[128 = 0]

[148 112 142 187 109 111 162 116 116 129 134  50 147 128  58 122 133 143
 106 150 163  72  75 112  97 176 197  83  74 167 114  83 141 140 100 163
 169 151 132 106 164 145 158  73 171  92 142 127 145 146 130  74 132 127
 118 150 150 138 108 119 144 118 110 156 154 155  94 129 120 129  97 120
 120 148 127 164 184 156 134 112 140  91  57 125 110  88 132 109 130 151
 160 126 123 129 141  97 115 140 158 127 135  95  65 135 181 102 130 122
 136 122 134 144 105 151 127 115 128 135  70 128 128 152 116 102 105  78
 124 166 109 156 147 150  94 124 179 173  98 106 120 100 129 104  98 162
 132 130 116  55 159 159 189 130 133 160 103 120 113 159 148 106 120  95
 146 126 129 103 125 123 164 122 122 160 139 121  90 146] : q688
[150 136 125 131  96 149 146 128 107 174 149 128 153 125 101 100 109 105
  94 152 136 130 133 118  96 104 128 118 151 145 136 115 140 146 107 120
  99 139 122 125 130 152 187 127 166 126 103 127 155 130 165  95 158 112
 135 133 145 150 130 138 131 111 109 126 129 160 159 134 128 111 111 147
 140  85 118 108  92 136 141 125 117  94 107 133 128 110 143 139 134 147
 123 142 126 148 121  87  92 120 129 132 126 136  98 132 125 122  85 100
 142 126 131 134 120 159 111 140 126 108  94 137 122 160 127 121 120  89
 126 147 119 135 123 126 131 132 164 135 128 149 131 134 141 124 111 132
 128 164 121 124 145 128 171 140 142 117 145 143 148 132 150 136 159 107
 159 155 107 134 102 162 159 121 131  52 146 119 120 145] : q987
[154 115 118 127 198 131 113 135 150  87 150 120 111 125 131  87 139 164
 117 133  95  78 134 134 130 137 164 162 114 132 106 134 132  96 101 131
 128 116 144 146 137  81 141 132  94  63 130 130 120 117 110 100 107 118
 122 107 115 125 137 105 134 141 144 158 120 154 103 152 120 150 142 155
 106 132 119 131 143 114 143 140 167 145 146 101 116 125  97 154 147 149
 121 121 131 119 115 183 102 117  63 157 134 126 118 110  73 135 177 146
 131  91 135 119 118 105 113 171 141 152 137 164 122 134 138 158 157 152
 126 144 101 111 136 156 125 138  85 116 116 123 101 157 122 131 137 123
 137 117 174 145 132 164 109 132 121 132 138 101 158 182 128 104  86 179
 115 114 163 152 136 104  95 122 130 175 140 133 151 129] : q688
[125 123 105  93 142  87  92 124 126  81  87 110 154 122 183 139 161 141
 168  78  89 147 173 156 160 115 129 174 140 127 111 161 120  85 124 133
 120 132 148 125  74  64  23 141 108 165 115 150 146 131 129 186 119 134
 144 174 160  72 130 162 151 168 178  87 155  86 181 107 169 159 144 110
 125  96 146 127 130 118 124 150  85 126 185 122 160 168  61  66 138  65
 117 136 124 116 129 179 140 149  90 164  96 118 166 165 108 104 115 124
  68 109 113 120 114 121 138 155 135 174 186  63 134  96 115 130 137 147
 123 144 160 110 151 106 103 100  75 175 115 120  96 119 121 144 114  86
 124 100 148 176 130 101  75  90 111 126 148 139 156 187 124 112 107 128
  74 103 133 154 162  95 154 137 117 132  94 146 126 109] : q688
[115 107 122 132 167  97 113 130 151  86 148  91 163 135 106 128 160 151
 158 118 105  90 123 114 111 143 137 130  82 135 105 119 135 114 142 173
 134 152 137 108 178  81  78 108 126 113  98  75 151 153 130 139 120 157
 113 155 157 122 122 137 136 152 119 173 142 147 106  91 123 133 144 129
 142 117 131 151 186 171 136 153 144 124 125  94 113 111 112 133 159 126
 135 130 141 129 117 149 125 135  85 153 149 100 137 141 156 116  80 160
 116 128 139 139 100 148 118 144 147 158 159 117 120 138 118 117 152 122
 124 159 129 143 164 128 118  71 118 191 111 132 106  97 149 104  95 119
 130 100 153 113 152 159 147 101 118 153 129 109 136 181 150 109 125 137
  99 152 147 143 103 125 120 129 115 152 153 142 108 114] : q688
[115 152 122 129 149 164 117  82  99 161 172 154 120 140 116 116 113 122
 136 137 104 146 107  95 133 100 148 142 202 122 151 170 119 165 104 131
 126  92 143 115 107 109 123 175 128 159  71 117 127  85 105 105 132 116
 125  70 135 107 119 143 139 132 149 135 111 113 195 139 141 122 121 136
 122 105 148 124 125 162 139 120 127 151 125 132 144 168 123 190 131 126
 109  98 135 147 106 100 131 101 112  97 141 140 179 100 100 137 111  98
 132 173 151 154 133 116 111 175 123 126 107 146 165 140 130 128 153  60
 143 114 131 118 103 114 121 129 102 114 145 122 127 131 145 129 145 119
 121 143 129 178 133 115 139 115 140 150 175 122 150 132 139 125 104 136
 131 178 139 154 164 144 129 155 133  76  87 126 128 126] : q987
[150 126 139 138 146  60 124 145 118 136 187 166  41 114 126 161 137 200
 179 114  87 115 171 139 155 158 193  87  93 157 133 191  99  82 133  60
  93 140 110 124 102 148 137 109  82 118 233 132  95 143 113  99  95 141
 148 110 127  79 175  94 134 103 156 126 102 100 118 101 144 181 147 116
 131 175  94 131 199  38 111 108 151 172 132  73 146 178 125 131 127 137
 136 114 122 145 122 172 169 125  66 130 144 130 137 123  64 118 186 180
 138 154 118 128 102 152 130 119 120 116 208 129 128  81  96 127 148 150
 117 112 112 118 104 120  84 195 148  82 168 113  61 136 135 111 163 114
  82 134  96 155  93 139 166 146 145 189 108 121 117  68  58  90 148 197
 126 143 169  90 183  68 127 150 140 159 126 103 105 118] : q688
[187 100 142 156 163  78 167 108 147 174 123  54  77 134  89 119 176 198
 168 143  89  71  90 164 134 166 235 104  90 185 114 168  80 110  87  74
 148 116 130  86 100 150 168  94  71  76 199 139  87 137  94  42  90 121
 109 129 152  81 149  67 153 103 181 107 139 105 108  83 142 175 118  88
 115 133  76 159 209  30 120 104 134 160 115  66 156 139 112 119 120 132
 138 103 114 171 112 156 146 124 116 199 113  90  37 127  68 121 242 152
 132 131 135 143  80 137 135 145 114 154 198  88 147 127  87 121 117 138
 115 170 110 144 146 169  55 208 171 110 125 121  76 137 113 146 172 125
 113 166 134 124  97 136 159 117 133 169 111  68 123 184 109 103 160 153
 127 141 165 119 216  73 150 132 104 252 110 107 118 110] : q688
[121 117 141  97 122 103 127 127 152 154  76  35 151 144 139 153 184 148
 181 112 153 102  83 154 126 138 139 108  81 127 121  99 114 110 127 132
 164 114 156  88 122 106 106  92 109 133 124 105 106 151 122 156 109 150
  99 150 156 107 114 135 157 126 126 136 157 112  86  82 128 133 127  57
 156 113 130 153 161 140 105 137 138 130 118  97 138 128 120  94 132 116
 151 133 135 143 124 149 163 150 151 148 104  73 100 147 197 104 149 148
  96 144  99 130  75 116 144 106 117 173 166  22 141 125 104 102 133 160
 121 156 149 165 174 113  93 143 161 169 120 127 104 106 120 154 116 145
 115 126 135  82 113 131 119  99  97 143 103 143 104 187 126 108 167 111
  85  98 158 109 168 106 137 141  98 249 119 110 122 100] : q688
[190 122 128 162 133  91 159 123 136  94 102  63 126 117  91  65 132 148
  74 139 114 104 142 136 126 159 189 152  82 172  81 129 126 110  86 135
 132 171 104 126 126 125 119  94 147  61 174 161 176 162 150  43 149 100
 149 164 141 118 131  73 145 155 171  88 158 117 131 117 141 159 110 149
  97 114  83 149 137  79 159 124  87  96 122 137 144  77  84  89 121 121
 142 118 104 110 156 145  77 151 113 237 121 126  39 148  61 132 158 125
 135  60 149 128 124 160 117 167 124 114 118 154  97 139 114 114  94 107
 123 189 118 129 146 219 102 137 138 163  79 126 120 119 132 115  88 119
 151 154 144 136 152 137 125 145 126  89 111  76 160 212 154 133 124  93
 153 126 106 148 123 118 176 122 119 147 117 148 139 142] : q688
[109  97 144 137 198 116 113 113 157  97 110  85 104 140 115 131 178 182
 170 143  96  83  73 142 134 160 138 124  90 112 111 126 119 125 143 149
 181 100 143  88 157  95  86 118  71  79 134 102  91 126  84 136  86 150
 101 122 127 112 115  92 151 137 132 163 135 124  70  84 110 132 143  79
 127 159 121 177 195 144 125 137 166 160 130  91 118 137 135 161 133 138
 129 126 134 126 118 171 165 131 122 157 141  77 106 116 127 133 198 180
 106 142 135 126 107  97 117 137 134 163 175 105 125 131 118 124 139 154
 122 124 128 156 162 148 127 128 112 121 126 117 114 117 120 130 139 117
 129 127 167  94 109 149 113 109 105 146 121  65 103 188 136 104 113 151
 104  95 187 132 160 104  89 147 105 252 139 123 141 105] : q688
[155 115 126 122 144 140 140 147 153 124 121 104 126 123 128  92 129 141
  95 138 121 114 137 135 121 130 135 158 109 127 114 119 124  95 120 119
 120 138 122 145 133 102 149 119 115  76 130 136 137 147 135  82 131 104
 125 126 109 137 141 104 128 136 129 116 166 135 112 118 117 145 138 157
 120 117  94 121  98  94 140 135 131 131 145 128 124  91 121 146 132 137
 132 132 121 122 124 153  96 128  98 181 127 140  89 135  79 152 150 148
 141  66 137 125 128 127 127 158 131 123 133 153 108 141 128 152 133 159
 127 149 114 125 134 193 136 138 121 124 116 143 128 160 121 134 125 124
 137 137 160 147 124 147  98 138 124  99 116 112 141 152 140 133 125 142
 144 124 122 145 111 110 115 110 136 149 138 137 169 127] : q207
[167 114 129  83 157 137 138  90 148 159 133  35 109 148 106 116 156 165
 117 118 106 140  66 130 136 122 158 148 150 142 108 177  87 149 115 109
 162 107 153  75 162 122 152 141  98 119 100 104  93 132  96  38 107 127
  81  59 121 116 134  84 135 118 159 151 113 102 122  82 112 145 122 141
 144 120  78 128 137 102 130 103 155 158 116 131 126 102 136 193 123 132
 113  64 129 148 112 135 127 116  97 182 116 121 105 104 103 150 142 154
 127 156 164 185 110 110 135 168 112 109 136 137 191 147 108 129 178  91
 138 178 102 128 150 172  96 152 154 143 127 139 113 126 153 157 148 141
 128 193 135 148  96 152 145 150 105 118 126  74 139 167 125 107 128 140
 129 179 143 164 177 108  96 142 118 199  67 114 163 111] : q688
